Here is a tiny trained network, its code and every weight. The questions are about switching its units off for an input and a class, where a switched-off unit gives its printed mean instead of its output.

import numpy as np


def w(rows, s, z=0):
    codes = np.array(rows[::2]) - 128.0
    scale = np.full(codes.shape[1], s)
    scale[-1] = z or s
    return codes * scale


def f(y):
    return y / 2 * (1 + np.tanh(0.7978845608 * (y + 0.044715 * y**3)))


def log_softmax(a):
    a = a - a.max(-1, keepdims=True)
    return a - np.log(np.exp(a).sum(-1, keepdims=True))


def net(x, mask):
    res = np.array(x, float).reshape(1, 5) / 4 @ E
    y = f(res @ A[0][:, :-1].T + A[0][:, -1])
    res = res + np.where(mask, y, B[0][:, -1]) @ B[0][:, :-1]
    return log_softmax(res[-1] @ U[:, :-1].T + U[:, -1])


A, B = {}, {}
E = w([
[103,136,102,109,98,138,152,124,132,130,144,121],'x0',
[151,151,182,102,38,95,123,170,106,5,98,103],'x1',
[155,188,104,120,148,106,196,50,146,150,49,77],'x2',
[111,171,107,98,126,165,167,141,115,101,134,159],'x3',
[123,121,130,130,126,133,98,125,126,131,100,122],'x4',
],0.018)
A[0] = w([
[120,87,165,148,90,71,78,184,121,162,158,172,133],'neuron 0',
[56,66,82,84,136,135,43,163,91,120,219,184,255],'neuron 1',
[168,145,167,137,21,74,147,178,82,53,83,110,158],'neuron 2',
[220,140,184,66,52,117,145,203,125,58,108,50,152],'neuron 3',
[133,139,20,132,205,188,171,158,119,220,112,154,221],'neuron 4',
[167,190,116,78,155,64,195,2,152,125,44,57,163],'neuron 5',
],0.0078,0.0084)
B[0] = w([
[102,114,123,143,104,130,74,174,191,98,169,93,187],'neuron 0',
[162,71,164,160,146,123,112,177,100,172,186,156,244],'neuron 1',
[140,125,107,54,116,119,92,142,151,89,169,107,251],'neuron 2',
[150,131,100,42,105,122,97,141,124,100,144,110,249],'neuron 3',
[135,100,83,164,132,79,143,142,166,210,121,151,246],'neuron 4',
[119,129,79,76,248,86,113,83,145,112,103,89,252],'neuron 5',
],0.014,0.019)
U = w([
[163,74,152,254,162,156,119,177,88,177,177,177,255],'0',
[108,105,177,57,17,128,108,233,106,38,197,143,172],'1',
[103,119,201,182,70,220,185,53,61,86,64,113,59],'2',
[74,182,157,194,61,223,182,73,70,94,150,77,82],'3',
[85,219,202,211,102,179,192,39,113,70,93,112,65],'4',
[113,139,181,161,125,183,139,114,107,87,106,161,57],'5',
[75,105,72,194,194,71,195,18,121,181,32,111,160],'6',
[188,197,71,3,153,109,122,59,119,86,124,76,42],'7',
],0.0067,0.004)

Each question gives the input, the list of numbers given to net, and the class t.
The units are the neurons (one row each of A and B). Each row of codes is followed by its name. A weight is (code - 128) times the scale printed after its matrix; where a second scale follows, it is the last column's (A, B and U).
mask holds one flag per neuron, in row order. A switched-off neuron (its flag False) gives its mean, the last column of its row in B, instead of its output. The means were averaged over made-up inputs and are rounded, as every weight is.
A unit's drop is (log p(t) with every unit on - log p(t) with that unit switched off) / (log p(t) with every unit on - log p(t) with every unit switched off).
The circuit of an input: a set's keep is (log p(t) with only the set's units on - log p(t) with every unit switched off) / (log p(t) with every unit on - log p(t) with every unit switched off). Starting from all 6 units, units are removed one at a time, each time the one whose removal leaves the highest keep (on an exact tie, the one counted first), for as long as the keep stays at least 0.8.
units of the circuit, in order: the units of the circuit, biggest drop first
top k neurons: the k neurons with the biggest drops, biggest first
drop when u is switched off: that unit's drop, to one decimal
input [3,0,-1,4,2], class 0: units of the circuit, in order -> neuron 3; neuron 2
input [2,0,-7,-7,3], class 0: top 2 neurons -> neuron 1; neuron 3
input [3,8,1,-3,1], class 7: top 3 neurons -> neuron 1; neuron 3; neuron 0
input [-7,0,-1,1,3], class 0: units of the circuit, in order -> neuron 3
input [8,0,-2,7,8], class 0: top 2 neurons -> neuron 3; neuron 2
input [-3,0,3,-2,-5], class 6: top 2 neurons -> neuron 2; neuron 3
input [0,1,-1,-2,-7], class 1: top 2 neurons -> neuron 5; neuron 4
input [-6,0,8,-8,-3], class 6: top 2 neurons -> neuron 2; neuron 3
input [3,-6,1,-7,-4], class 6: drop when neuron 1 is switched off -> 0.1
input [-4,2,-1,-7,-2], class 1: drop when neuron 5 is switched off -> 0.9
input [2,-2,3,-8,2], class 6: drop when neuron 2 is switched off -> 0.1
input [-8,-3,0,-3,4], class 0: drop when neuron 5 is switched off -> 1.6
